Each row has a name. After each piece below comes the name of the row it's from. Each question is about the rows just above it.

[ 14.7  10.9 -31.6 -42.0 -23.7   6.9  -0.5  27.3   1.8  18.4 -19.6  66.3
 -16.0  -7.1   1.1  12.4  31.7 -12.5  47.0  21.0  -9.3   6.8  42.0  29.3
  -1.5   6.3 -32.1 -43.3 -58.6  21.8  11.1 -21.8  13.6  -9.4 -41.6 -20.3
 -29.9  -2.4  55.4  30.5 -29.0] : Z_576
[ 41.4  52.5 -22.9 -33.2   8.4  -2.8 -22.0 -19.9  16.2  -1.5 -19.9  36.9
  20.0   7.1 -27.8 -12.4   4.5  11.6   4.0   8.7  34.0  29.6  50.3 -15.5
  -2.2 -32.2   9.5 -39.3   5.5 -33.2  14.7  36.9  40.2 -26.0 -28.9 -46.4
  -8.6   4.1  15.0  17.4 -31.2] : Z_76
[ 39.1  -6.6  -6.0 -13.0 -15.5 -22.3 -20.2 -55.9   3.1  18.9 -28.4  85.2
  16.6 -12.4 -25.2 -31.2  29.9  -5.7 -11.6  30.5  10.6   8.3  30.6  -7.4
  30.9 -13.3  13.4 -18.4  -8.0 -43.6  33.6  -3.7  27.4 -33.5  13.6 -62.0
  -6.9   0.7  17.6  10.5  -8.1] : Z_81
[ 11.3  50.6 -31.6 -39.5  29.4  10.7  -0.6  65.6  23.9  -8.0   9.4 -40.6
 -14.1   2.6 -24.0  16.3 -21.0  10.2  18.0 -21.7  49.6  24.4  15.0  16.5
 -18.4 -23.9 -16.7 -45.5   9.6  -0.4   2.8  31.9   3.7  -1.5 -46.0   6.1
 -10.3  10.7   3.9   9.0 -64.1] : Z_501
[-22.9  14.3   4.6  29.0  44.4   8.4  11.3  27.9   2.1 -19.5  35.3 -51.0
 -14.9   1.6  12.7   2.0 -61.3  15.8 -21.9 -48.3   7.2  -0.5 -48.3  12.5
 -25.8   6.6   5.9  29.1  64.5  28.9 -31.1  17.7 -24.3  31.2   0.7  66.5
   9.7   8.6 -32.8 -22.9   4.7] : Z_865
[  2.2  10.9 -35.8 -23.4 -11.4  22.0  19.0  40.9   7.7  -0.3  -4.3 -59.8
  -5.7  23.8 -26.0   6.0  15.1  -1.2  49.6   5.3   5.8  19.4  27.5  22.9
 -16.6   9.6 -36.0 -42.7 -44.1  38.9  -4.6 -12.3   1.8   6.7 -42.7  -3.0
 -19.6  -2.5  49.8  24.6 -37.7] : Z_207
[ 19.7  39.3   7.4  -4.7  21.1 -16.2 -32.5 -48.6  24.3 -13.3  -5.0  66.3
  31.7 -16.0   1.1 -12.5  -7.1  12.4 -34.6   4.9  36.5  11.7  24.0 -13.7
  -2.9 -41.5  20.8  -7.9  48.1 -52.1  24.2  35.8  17.2 -30.6  12.8 -51.1
  -0.1  12.4 -35.5 -14.6   2.7] : Z_983
[ 40.2  23.7 -10.7 -45.8 -13.4   6.5  -9.1 -27.1  18.0   3.9 -17.2  35.8
  26.5  -7.1 -12.5 -15.3  17.8   3.2  18.4  48.7  26.9  14.8  51.4  -7.6
   8.8 -22.6   2.8 -41.4 -20.4 -33.3  27.6  19.5  31.2 -30.3 -19.4 -56.7
 -20.2  13.6  31.7  14.5 -24.3] : Z_867
[ 11.5 -34.8 -19.0 -12.7 -33.8  17.6  21.1   3.0 -18.9  26.9 -10.0 -23.3
  10.9  17.0 -26.2  -6.4  48.0 -15.8  45.1  36.9 -21.1  -9.8  36.4  23.0
  18.6  34.7 -32.6 -21.9 -77.7  28.1   5.5 -32.4   6.2  -3.1 -11.3  -7.0
 -12.6  -7.1  41.4  14.2  -9.9] : Z_5
[-19.4 -48.7  26.7  37.7 -15.1 -20.1 -13.6 -51.7 -22.2  22.3  -4.2  57.0
   2.3 -14.2   7.4 -20.6   7.2  -4.0 -19.1  26.3 -39.4 -31.4 -25.9 -21.6
  25.5  14.8  18.1  52.7 -10.7 -11.4  -2.7 -29.6 -10.9  -5.7  45.2 -23.1
  22.4  -5.9 -24.3 -18.7  62.0] : Z_170
[-34.4 -45.5  23.8  40.3 -14.8 -19.0  -5.1 -36.0 -10.1  23.5  -1.9  38.9
   5.7 -13.6  17.2 -17.8  15.7  -9.5 -29.3  -1.9 -50.1 -25.5 -43.9 -15.6
  20.4  22.1  26.0  60.3  -0.6   8.3   4.4 -25.3 -10.3   9.1  47.3  18.7
  23.2   1.1 -21.1 -34.2  55.5] : Z_29
[ 15.7  16.0 -31.8 -20.2 -11.8  25.2  32.9  55.7   5.2   2.8  -1.5 -82.8
 -10.4  19.7 -11.4  23.2   9.9  -8.8  42.0  -1.6   4.4  27.6   9.0  11.5
 -11.5  -5.6 -31.9 -29.0 -30.5  36.2  -8.6  -6.8 -12.5   2.0 -52.7  23.1
 -18.1 -13.6  39.1  23.6 -39.1] : Z_990
asked: [ 66.3  31.7 -16.0   1.1 -12.5  -7.1  12.4]  Z_983
asked: [-11.5  -5.6 -31.9 -29.0 -30.5  36.2  -8.6  -6.8 -12.5   2.0 -52.7]  Z_990
asked: [ 16.3 -21.0  10.2]  Z_501
asked: [  9.4 -40.6 -14.1   2.6 -24.0]  Z_501
asked: [-51.0 -14.9   1.6]  Z_865

[ -0.2   0.4  15.8 -12.7  37.1  26.9  30.2 -51.6   7.2  28.6  39.3 -12.2
   3.7 -16.1   5.7 -29.7  17.1  13.5  17.1 -22.3   1.1   3.3 -29.9   2.0
  13.4 -25.9  24.9  12.6] : Z_413
[ -7.9 -35.3  19.3 -18.3  12.8  -5.4  26.7   1.8  17.2  11.5  50.2   3.9
 -15.9 -39.4  12.9  13.4 -27.9 -16.8 -23.7 -35.3 -32.9 -24.7  19.7 -12.3
 -40.6   4.5  10.0 -39.8] : Z_547
[-53.9  64.5  48.5  12.7 -51.2  48.1 -22.2 -21.4  46.5  28.6  39.3  14.4
   3.7 -16.1   5.7 -29.7  17.1  13.5 -41.3 -22.3   1.1  27.4  45.3  18.6
   8.4  -5.4  27.0 -29.0] : Z_35
[-41.1 -14.9  -9.4 -29.9  24.1  25.7  34.3 -56.9 -11.4 -53.9  64.5  48.5
  12.7 -51.2  48.1 -22.1 -21.4  46.5  20.8 -27.2 -17.5  25.1  78.3  16.0
  -8.4  18.4 -40.1 -58.5] : Z_88
[ -0.2   0.4  15.8 -12.7  37.1  26.9  30.2 -51.6   7.2  28.6  39.3 -12.2
   3.7 -16.1   5.7 -29.7  17.1  13.5  17.1 -22.3   1.1  27.4  27.4  18.6
   8.4  -5.4  27.0 -29.0] : Z_199
[-23.9  -9.5  -0.7  -9.5  50.6 -10.3  47.2 -49.4   8.2   5.0 -10.2  27.9
   9.7  21.8   1.5  29.7 -32.5  10.1   5.3 -47.1 -35.7  -9.4  20.6   4.5
   8.0 -25.7  -2.8 -46.2] : Z_733
[ 18.9  -8.2   8.6  29.0   5.9  -9.2   9.7 -37.7  -4.9   4.9  15.5  31.8
   5.5  13.2   1.4 -34.0  55.9  11.3 -52.0 -17.0  -2.2 -30.3  22.5 -15.1
 -18.9  30.0  19.9  15.6] : Z_715
[ -9.3  25.0   7.0  55.9  28.8   2.0 -26.6   5.3  45.3 -24.3 -16.2  -7.2
   3.2  -7.3  15.6  39.9  18.6 -43.6 -19.7  -1.0 -14.0 -53.7  22.7 -18.1
  67.2   2.4  -2.1  12.8] : Z_500
[-41.1 -14.9  -9.4 -29.9  24.1  25.7  34.3 -56.9 -11.4 -53.9  64.5   8.0
  12.7 -51.2  48.1 -22.1 -21.4  46.5  20.8 -27.2 -17.5  25.1  78.3  16.0
  -8.4  18.4 -40.1 -58.5] : Z_443
[ -0.2   0.4  15.8 -12.7  37.1  26.9  30.2 -51.6   7.2  28.6  39.3 -12.2
   3.7 -16.1   5.7 -29.7  17.1  13.5  17.1 -22.3   1.1  27.4  27.4  18.6
   8.4  -5.4  27.0 -29.0] is in which row?  Z_199
Where do [  3.7 -16.1   5.7 -29.7  17.1  13.5 -41.3 -22.3   1.1  27.4] appear?  Z_35
Where do [-23.7 -35.3] appear?  Z_547
asked: [-53.9  64.5  48.5  12.7 -51.2  48.1 -22.1 -21.4  46.5]  Z_88
Which row holds [-41.1 -14.9  -9.4 -29.9  24.1  25.7  34.3 -56.9 -11.4 -53.9  64.5  48.5
  12.7 -51.2  48.1 -22.1 -21.4  46.5  20.8 -27.2 -17.5  25.1  78.3  16.0
  -8.4  18.4 -40.1 -58.5]?  Z_88

[-24.4  46.7 -62.3 -22.6   7.1 -16.2] : Z_447
[-78.4 -84.7 -13.4   7.1 -22.6 -16.2] : Z_931
[ 36.7  86.3  61.0 -14.5  80.7   0.0] : Z_97
[ 36.7  86.3  37.4 -20.5 -30.7 -45.1] : Z_645
asked: [  7.1 -22.6 -16.2]  Z_931
asked: [ 37.4 -20.5 -30.7 -45.1]  Z_645
asked: [  7.1 -22.6]  Z_931
asked: [ 36.7  86.3  37.4 -20.5 -30.7 -45.1]  Z_645
Where do [86.3 61.0] appear?  Z_97

[ -9.0  18.2   8.4 -11.9 -22.5  -5.9  10.5   6.5 -22.3 -13.0] -> Z_155
[-17.0  18.3  -1.1 -57.8 -22.4  -4.2  -1.7  11.2  -9.6  26.0] -> Z_129
[ -8.0  20.2   7.6 -16.8 -29.4  -5.2   9.8   5.1 -24.2  -3.4] -> Z_613
[-28.3  21.8 -15.7  -2.3  -0.3 -17.2 -25.5   9.5  -9.4  13.9] -> Z_194
[ -5.7   5.7  -6.1 -47.4 -19.6   9.0 -16.4   9.1   4.6  33.1] -> Z_972
[-10.6  17.6   6.3 -29.3 -30.9  -5.2   7.6   8.0 -19.7   5.3] -> Z_977
[-16.8  17.5  -1.1 -61.4 -25.1  -2.3  -4.0  11.5 -10.6  27.4] -> Z_943
[-21.5  35.4  12.5 -28.9 -29.5 -12.7  22.4  12.1 -29.1  -5.1] -> Z_856
[  7.4   4.3   6.2   5.2 -42.8   4.3   4.3   5.1 -24.2 -11.9] -> Z_249
[ 32.4 -19.7   1.5  44.8 -28.3  21.8 -15.6  -2.3  -0.3 -17.2] -> Z_753
[ -9.0  18.2   8.4 -11.9 -22.5  -5.9  10.5   7.8 -22.9   8.2] -> Z_372
[-28.3  21.8 -15.6  -2.3  -0.3 -17.2] is in which row?  Z_753
Where do [  7.6   8.0 -19.7] appear?  Z_977

[ 57.0  33.2 -22.4  69.2  -7.9 -23.1 -17.5  47.5 -21.7  -7.5 -53.0] -> Z_366
[ 57.0  33.2 -22.4  69.2  -7.9 -23.1 -17.5  47.5  23.0   4.4 -82.2] -> Z_695
[-21.7  -7.5 -53.2 -49.3  -5.9  -8.8 -30.3  32.3   0.6   0.4 -71.3] -> Z_243
[-23.1 -17.5  47.5 -21.7  -7.5 -53.2 -49.3  -5.7  42.4   6.1 -82.6] -> Z_785
Where do [-23.1 -17.5  47.5 -21.7  -7.5 -53.0] appear?  Z_366
Which row holds [ 57.0  33.2 -22.4  69.2  -7.9 -23.1 -17.5  47.5 -21.7  -7.5 -53.0]?  Z_366
[-21.7  -7.5 -53.2 -49.3  -5.9  -8.8 -30.3] is in which row?  Z_243
Which row holds [ 57.0  33.2 -22.4  69.2  -7.9 -23.1 -17.5  47.5  23.0   4.4 -82.2]?  Z_695
Where do [-23.1 -17.5  47.5 -21.7  -7.5 -53.2 -49.3  -5.7  42.4   6.1 -82.6] appear?  Z_785
asked: [-21.7  -7.5 -53.2 -49.3  -5.7]  Z_785
Where do [-53.2 -49.3  -5.9  -8.8 -30.3  32.3   0.6   0.4 -71.3] appear?  Z_243

